Each row of numbers stands for one object and depends on some of the facts below. Use the named rows to name the rest.

How the objects are related:
ε: belongs to class; Ξ: uses; ρ: points at; α: is of sort; Ω: is directly part of
gaska: ε 214; α 612
kogre: ε 87; α 967; Ω skogra
nulen: ε 442; Ξ foro,luru,beru,riflobrim; ρ fodrar; α 967; Ω gukipok
rufleplur: ε 214; α 554; Ω gaska
binam: ε 122; Ξ grodrek; α 612; Ω nibuk
pegrobuk: ε 87; α 967; Ω giskin
foro: ε 990; α 474; Ω koplem
drelevik: ε 87; ρ klidite; α 612; Ω gravek
vugro: ε 87; α 612; Ω mufoskek
fodrar: ε 936; α 612; Ω pabran
damus: ε 990; ρ beru; α 554; Ω stelok
drido: ε 582; ρ drastoskul; α 612; Ω suzom
stemistin: ε 87; α 612; Ω stubu
kostol: ε 936; α 967; Ω nepe
grifo: ε 990; α 612; Ω kasilu
gruka: ε 122; α 612; Ω stubu
kubran: ε 936; ρ trusun,bife; α 712; Ω pabran
flotisir: ε 87; ρ dreskal,bife,fledem; α 967; Ω rabrul
tratros: ε 442; Ξ briboplan,riflobrim; α 474
diskel: ε 582; α 554; Ω klinek
bife: ε 582; ρ linuru; α 712; Ω zefom
skogra: ε 442; ρ briboplan,riflobrim,linuru; α 612
dofles: ε 990; Ξ triflas,bregrager; α 612; Ω nepe
bifem: ε 442; ρ gomas; α 612
mobrel: ε 936; Ξ grokler; α 967; Ω skogra
stelok: ε 87; ρ grokler; α 967
fifim: ε 936; Ξ grifo; ρ liflok; α 612; Ω stakos
riflobrim: ε 87; ρ linuru; α 474; Ω pabran
vumas: ε 582; α 712; Ω brato
luste: ε 990; Ξ loklir,vaplika,kisir; ρ zotron; α 612; Ω pabran
mufoskek: ε 214; α 554
suzom: ε 442; α 554
grebil: ε 122; Ξ kame; ρ stigrovis; α 712; Ω zefom
plibim: ε 214; α 612; Ω zefom
pleban: ε 582; α 967
klinek: ε 990; α 967
bulus: ε 990; Ξ botozor; α 967; Ω pleban
gamiskin: ε 936; Ξ trukek; α 967
stigrovis: ε 990; α 612; Ω zugrim
plistikim: ε 122; α 612; Ω brato
plebel: ε 582; Ξ zuses,vumas; ρ stakos; α 712; Ω vovun
gomas: ε 990; ρ briboplan,liflok; α 612; Ω vovun
stubu: ε 936; Ξ kostol; α 554
luru: ε 214; α 612; Ω pabran
sige: ε 122; Ξ stiklak; ρ fluplin; α 712; Ω zeka
kolikle: ε 214; Ξ skeba,vugro; ρ riflobrim; α 612
klumen: ε 87; Ξ klinek; α 967; Ω suzom
dreskal: ε 87; ρ koplem,beru; α 474; Ω trukek
vipo: ε 990; ρ bregrager,lese; α 712; Ω zefom
plikom: ε 87; α 967; Ω pabran
trusun: ε 214; Ξ zeka,plazugras,mezo,monim; ρ drastoskul; α 612
stovik: ε 87; α 612; Ω brato
nida: ε 582; Ξ pabran; α 612; Ω giskin
zokes: ε 122; ρ zotron,botozor; α 554; Ω bifem
binos: ε 214; Ξ plistikim,mufoskek; α 554; Ω brato
flisodi: ε 582; α 612; Ω zeka
liflok: ε 442; ρ briboplan; α 554; Ω giskin
foskam: ε 582; α 612; Ω giskin
loklir: ε 582; α 967; Ω mufoskek
doser: ε 582; ρ grokler; α 554; Ω klinek
tofles: ε 214; Ξ stigrovis,vumas; α 554
botozor: ε 990; α 967; Ω giskin
motin: ε 214; Ξ triflas,nibuk,gomas; α 554; Ω vovun
dridros: ε 87; α 612; Ω koplem
klobaflus: ε 936; Ξ skogra; ρ davu; α 967; Ω giskin
triflas: ε 122; ρ drido; α 474; Ω mufoskek
beru: ε 122; α 967; Ω stelok
monim: ε 582; ρ zabor; α 967; Ω vovun
baruvil: ε 582; Ξ fladur,kostol,gravek; α 474; Ω klinek
mezo: ε 442; ρ koplem; α 967; Ω brato
nimem: ε 936; Ξ bregrager,natre,luru,gruka,kavatrik,mufoskek; ρ tredro; α 612; Ω druva
kisir: ε 122; ρ mobrel; α 474; Ω stelok
rabrul: ε 990; α 474
grodrek: ε 87; α 712
stabruk: ε 936; ρ zabor; α 612; Ω nibuk
sobozus: ε 122; Ξ vaplika; α 554
trukek: ε 122; α 712
robris: ε 990; α 554; Ω grodrek
dostuva: ε 214; ρ gomas; α 554; Ω gaska
zabor: ε 582; Ξ tipla; ρ linuru; α 554; Ω stakos
plidrun: ε 214; α 474; Ω sosige
klistam: ε 442; α 712; Ω sobozus
stakos: ε 87; α 474
plunak: ε 936; α 474; Ω giskin
koplem: ε 936; ρ bitas,gomas; α 712
skiniflu: ε 582; α 967; Ω skogra
dromulol: ε 87; Ξ fastisker; ρ fluplin; α 712; Ω tofles
vaplika: ε 582; ρ grifo,riflobrim; α 554; Ω klinek
kavatrik: ε 582; α 474; Ω gaska
nabefus: ε 214; α 554; Ω trusun
kasor: ε 442; α 612; Ω kasilu
klosten: ε 442; ρ zeka,mobrel; α 967; Ω gaska
bruskik: ε 122; ρ lirel; α 474; Ω stubok
plazugras: ε 122; ρ beru; α 612; Ω kolikle
babrek: ε 87; ρ beru; α 712; Ω nibuk
skolum: ε 936; Ξ kasor,beru,gomas; ρ grokler,drastoskul; α 712; Ω grodrek
brobrir: ε 87; ρ briboplan,tredro; α 967; Ω stubok
fladur: ε 87; α 612; Ω trukek
gerutel: ε 214; α 712; Ω stubok
fluplin: ε 87; α 554; Ω grodrek
kasilu: ε 936; Ξ lirel; α 554
skekeri: ε 442; α 967; Ω pluzok
skoflos: ε 442; Ξ kostol; ρ kasilu; α 967; Ω gaska
brato: ε 936; α 712
skuge: ε 87; Ξ skeba; α 554; Ω vovun
zudam: ε 990; Ξ gerutel; ρ riflobrim; α 967; Ω nepe
zuses: ε 87; α 554; Ω suzom
lese: ε 936; α 612; Ω grodrek
risu: ε 87; α 612; Ω gukipok
drastoskul: ε 936; α 612; Ω druva
troklos: ε 87; ρ zeka; α 967; Ω tofles
gravek: ε 122; α 612
pluzok: ε 87; α 967
goflel: ε 87; α 967; Ω briboplan
gukipok: ε 87; Ξ bregrager; α 474
pagrom: ε 442; α 612; Ω grodrek
pabran: ε 990; α 612
kitror: ε 214; Ξ lirel,stigrovis; α 612; Ω druva
giskin: ε 442; α 612
grisu: ε 936; Ξ zuses,risu; ρ stabruk; α 554; Ω brato
mubri: ε 990; Ξ bruskik; α 712; Ω pabran
golazi: ε 122; α 612; Ω nepe
flifola: ε 936; Ξ brobrir; α 474; Ω kasilu
briboplan: ε 214; α 474
zeklim: ε 87; α 967; Ω suzom
stotrik: ε 582; α 474; Ω klinek
gatrum: ε 214; Ξ druva,kame; α 967
tipla: ε 87; α 554; Ω vovun
natre: ε 990; ρ koplem,dreskal; α 612; Ω gukipok
davu: ε 990; ρ stigrovis; α 712; Ω gukipok
zeka: ε 936; α 612
fledem: ε 87; α 554; Ω zugrim
zubrol: ε 122; Ξ flisodi,zokes; ρ kasilu; α 474; Ω sobozus
stodos: ε 442; α 554; Ω gukipok
sosige: ε 87; ρ dreskal; α 612
grokler: ε 442; ρ linuru; α 612; Ω stakos
bregrager: ε 87; α 712; Ω vovun
vovun: ε 442; Ξ gruka; α 712
drodak: ε 936; ρ stiklak,botozor; α 474; Ω grodrek
zefom: ε 442; α 612
skeba: ε 936; α 474; Ω trukek
zotron: ε 214; α 967; Ω briboplan
pokik: ε 936; Ξ druva,kisir; α 712; Ω nibuk
nepe: ε 87; Ξ grokler,fodrar; ρ kasilu; α 612
fludus: ε 87; α 967; Ω skogra
kame: ε 122; ρ sige; α 612; Ω briboplan
sapla: ε 442; ρ vipo,vumas,dreskal; α 967; Ω briboplan
brulen: ε 990; Ξ rudral,liflok,guritro; α 554; Ω kolikle
fastisker: ε 87; ρ zotron,nulen; α 612; Ω suzom
skeflu: ε 87; ρ stemistin; α 554; Ω zugrim
linuru: ε 214; Ξ giskin,drido; α 554; Ω sobozus
tredro: ε 442; ρ botozor,koplem,dreskal,bife; α 967; Ω stakos
skaplate: ε 122; α 967; Ω bifem
kipir: ε 87; α 612; Ω bifem
druva: ε 87; ρ linuru; α 474
stubok: ε 990; α 712
stiklak: ε 214; ρ beru; α 554; Ω nibuk
bitas: ε 582; Ξ drelevik,drido,drodak,mezo; ρ beru; α 474; Ω bifem
nibuk: ε 87; α 612
benamo: ε 990; α 612; Ω koplem
klidite: ε 214; α 474; Ω gamiskin
laflar: ε 990; Ξ drastoskul,gruka,mufoskek; ρ linuru,gomas; α 554; Ω skogra
lirel: ε 936; ρ zefom; α 612; Ω grodrek
guritro: ε 582; α 712; Ω koplem
memil: ε 122; ρ vipo,flotisir; α 612; Ω koplem
rogun: ε 87; Ξ dostuva,plunak; α 967; Ω nepe
rudral: ε 936; ρ riflobrim,gravek; α 612; Ω gravek
zugrim: ε 582; ρ vaplika; α 612
skosa: ε 990; ρ lirel; α 967; Ω mufoskek
staloplok: ε 87; α 474; Ω pabran

Named rows:
[-12   7   3   8  -2 -36 -35 -16  11   3   3  23 -35 -45  43  -6 -23  -4
  -4 -16 -13   5  15 -51  17  -1 -15 -70 -10] -> skosa
[ -9  18  -8   3   8 -55 -45 -33  -1  21   4  34 -20 -43  42  26 -12   2
   0 -18  -4   6  11  12  10 -12 -11 -67 -15] -> rabrul
[  0  48   4   8 -40  22  12   2 -21  12  17  10 -20   4  -4   3  -1  17
 -41 -64  -7  -2 -30  -3 -22  10  -9  87 -44] -> baruvil
[-20  -2  -3   5  -2 -39 -18 -27  16   7   3  25 -54 -59  37  -4 -20 -18
   0  -9   4  -4  27 -17  10  -5 -40  -9 -43] -> mubri
[-13 -10  -9   8  21  44   5  13   0 -11   0  -2  -7  19 -14 -33 -19  18
 -19  -2 -10  17   0  23  32  -3  -9  53 -18] -> zabor
[ -8  29   7  12   6  -5  -1 -13  -7   6   0 -13 -10   6 -16 -16 -12   6
   2   4 -12  13  11  22  -9   0   8  10  -5] -> risu
[ -6  44  -2 -11  89  -5  -7 -52 -19  -5 -14  53  -8 -13  22  -7 -24   5
 -10 -28 -10  -2  -8  31  16  -2  31 -40 -15] -> bifem
[  1  31 -11  20 -27 -11 -13 -20 -18   1  39 -11   4  43 -20  30  20  24
 -61 -48  26  24 -38   3 -29   2 -10  83 -40] -> stubu
[ -7  19  -9   9  31  -7 -10 -36 -19  10  -3   1   9  37 -18  11  -7  -2
  -6 -12  -6  18   1  26 -10  -7  21 -23  -6] -> sosige
[ -9  -5  -4  16 -31  18   2   8  -1  21  -7 -11 -16   7 -16   1 -14   2
   1 -25 -10  19  -1 -16 -19  -5  -7  16  -9] -> triflas
[ -2  -3 -14   7 -18   1  24  14   9   4   0   7  -2  15  -2  -1 -11   3
  -1 -10 -29  11   7 -18 -15  -4 -11  -2 -16] -> babrek
[ -7   2   2  10 -12  -3   0  -3  -4   4   4  -7  -8 -13  -3 -11 -15  14
  -1  -8 -13  10   3 -13 -11  -6  -4   9  -3] -> zotron
[-10 -17   1  15  -3  13  16 -12   2   9   3   2  -3 -28 -39 -31  -9  16
 -22  26  -6  11   8   5  17 -10  -9  15 -29] -> skuge
[ -6   0 -13   5  16  -7  -7 -27 -14  18   5   2  14   7  -5  13  -8  23
  -5 -11  -4  15  -6  16 -19 -16   4  18  -1] -> pluzok
[-11 -10   2  12 -13  22   5 -11  -4  10   4   0  -9 -14 -21 -25  -9  15
  -7 -19 -12  14   4   0  -9  -6  -9  39 -19] -> klumen
[-28  26   5  10  32 -26 -27 -58   8  -2   5  16 -52 -35  20 -17 -17 -39
  -2  -5  -4   0  42  -4  33   1 -25 -43 -50] -> luste
[-13  39  13  10  23 -46 -41 -23   6   4   4  18 -41 -45  37 -12 -15  -9
   3  12 -11   6  26   3  22   4  -6 -70 -15] -> grifo

Rows to name:
No name comes twice in this set of rows, the named rows included.
[-15  33  12   8  14 -49 -37 -34   6   5   7  15 -38 -47  23 -20 -15 -14
   4   1 -15   4  30   3  36   0 -10 -73 -23] -> stigrovis
[ -2   9 -11  10 -14   2  20   3   1  22  -3   6  -5  24 -10   2 -13  -8
  -3 -22 -36  10   9 -28 -22   0  -2 -17 -15] -> dreskal
[ -4  -2   1  12  -2  -5  17   3   1   9   2  -6  -2 -15 -25 -15 -14  22
 -15  38  -6   5   3 -15   2 -10   3   0  -2] -> tipla
[-17 -28  -7  13 -41  20  12  -7   1  16   4 -13  -8   3 -37 -17  -8  -1
  -8 -37  -8  12  12   1  20 -13 -27  11 -37] -> grebil
[ -5  -4 -12   5  -9  37  28  -7   0  17  -1  21  -1  12 -23 -15  -7 -12
  -6 -24 -38  12   8   1  -9   0 -11  20 -34] -> bitas
[ -5 -20 -13  12  33 -24 -11 -20   2  -2  -7  23   3  -6  -2   4  -8  23
  -6   7  14  28 -13  20 -21 -11   6  22  -6] -> mufoskek
[ -9   9  -8   4  21 -51 -50 -39  -1  12  10  31 -14 -47  40  15 -14   2
  -2  -1  -3   8  12   3  14 -12  -9 -63 -13] -> klinek
[ -3  19   3 -13  24  -9  16  -6  -1  -5 -13  49 -17 -47  39 -25 -28  20
  -2 -24 -21 -14  -4   3  16  -2  -3   0 -19] -> klistam
[-10 -19   2  16   2   7   8  -6   7   9  -2  15 -16 -37 -31 -23 -10  12
 -21  32  -1  14   2  -1   8  -7  -6  11 -22] -> motin
[-16 -33  -6  19 -57  14  11  -3   2  24  11 -32   3   1 -45 -15  -1   4
  -3 -27  -7  17  18  22   4 -17 -28  34 -32] -> pokik
[-10  11   4  25 -16  -6  -7   0  -3  10   0 -33 -14  26 -31  -4  -4   3
   4  10  -2  27   3   6 -25  -2   4  22   1] -> drastoskul
[ -6   3   0   9  -2  29  16   5  -7  21  -3  -4  -4  -6 -18 -12 -21  21
 -15  21 -19   4  -4 -29   1  -7   5   7  -1] -> monim
[ -1  -2 -12  11  13 -17  18   1  12  -8   5  11   1  20  -2 -15 -10   3
  -8  12 -28  17  12 -29  -4   1  -5 -22 -10] -> stiklak
[-13   7  11  18  29 -20 -46 -27  14  -7 -11  54 -58 -77  22 -19 -12 -25
   1   2   1  27   8  18  11  10  -8 -23 -36] -> dofles

The same objects again, as new rows of numbers:
Some objects and their rows:
[  3   5  -2  -7  -9   7  -3  -6 -20  -5   1 -29  -9] -> zubrol
[  3  -4  -1  -9  -7  18   3 -31 -22 -16   5 -41 -27] -> pokik
[-10  -6  20 -19  -7   3   1 -18  -1  -4   7 -10 -34] -> botozor
[ -3   9   7 -10  -4   5   2  -3  -5  -6   0  -4  -5] -> zokes
[-25  18   7 -24  -9  12 -12   1 -23  -8   0  -2 -16] -> zeklim
[-15   6  10 -17  -4   1  -1   0  -4  -1   6  -1 -21] -> kavatrik
[-20  15   2 -20  -4  12  -7   9 -17  -6   4  -1  -8] -> kipir
[-21  15   8 -18  -9  12 -13  -2 -21  -9 -11  -5 -15] -> flotisir
[ -4  26  -6 -13   1  13 -18  29  -7   1 -13 -17 -38] -> staloplok
[ -5   8   9 -15  -4  10   1   0  -8  -6   0  -3 -13] -> drido
[-23  17   5 -19  -4  14  -7   9 -18  -7   3  -3  -6] -> stemistin
[ -9  -5  12 -14   1  10   7 -24   3  -8   0  -6 -38] -> vipo
[-12  22  25 -22 -14  -5 -20 -15  -6 -12  -9 -18 -34] -> beru
[ 13  12   7  -6   2   7   0  -2  13  -2 -15 -24 -62] -> kubran
[  1  54  10  -7 -20 -19 -25  15 -16  -4  -6  16   0] -> bifem
[-18  10   0 -16  -1  18  -1   5 -24 -11  -1 -10   6] -> zuses
[  3   4   3 -14 -12  10  -2 -14 -17 -11  12 -35 -36] -> mobrel

Rows to name:
No name comes twice in this set of rows, the named rows included.
[  5   9  -3 -11 -11  10  -1  -5 -22  -9  12 -28 -19] -> binam
[ -4  57  11  -9 -23 -22 -28  20 -20  -5   0  11  -2] -> zefom
[ 24   7  -9  -2   1  25   0   1  -9  -3  -3 -50 -50] -> luste
[ -5   1  10 -15   2   9   8 -12   9  -3   2  -3 -29] -> natre
[ 10  -4  -4  -4  -3  15  11 -18 -19 -10   8 -33  -8] -> grisu
[  1  -1  -3 -10 -10   6   0 -11 -13  -4  12 -29 -24] -> flifola
[-26  13   8 -17  -4  15  -8 -18 -24 -12 -18 -13 -18] -> babrek
[ -2  49  16  -7 -23 -25 -23  12 -24  -2  -2   9   3] -> giskin
[ -2  52   4  -7 -17 -24 -20  13 -18  -5  -1  12   0] -> suzom
[  4  50  -9  -4 -24 -15 -25   9 -35  -4   3 -15  -3] -> tratros
[  0  49   9  -5 -26 -23 -22  21 -24  -7  -1  12  12] -> skogra
[  6  -4   5  -9 -14   9   2 -22 -21  -3   4 -33 -29] -> klobaflus
[-15  14  -5 -31 -37 -23  -8  13   8  -1  64  18 -69] -> kostol

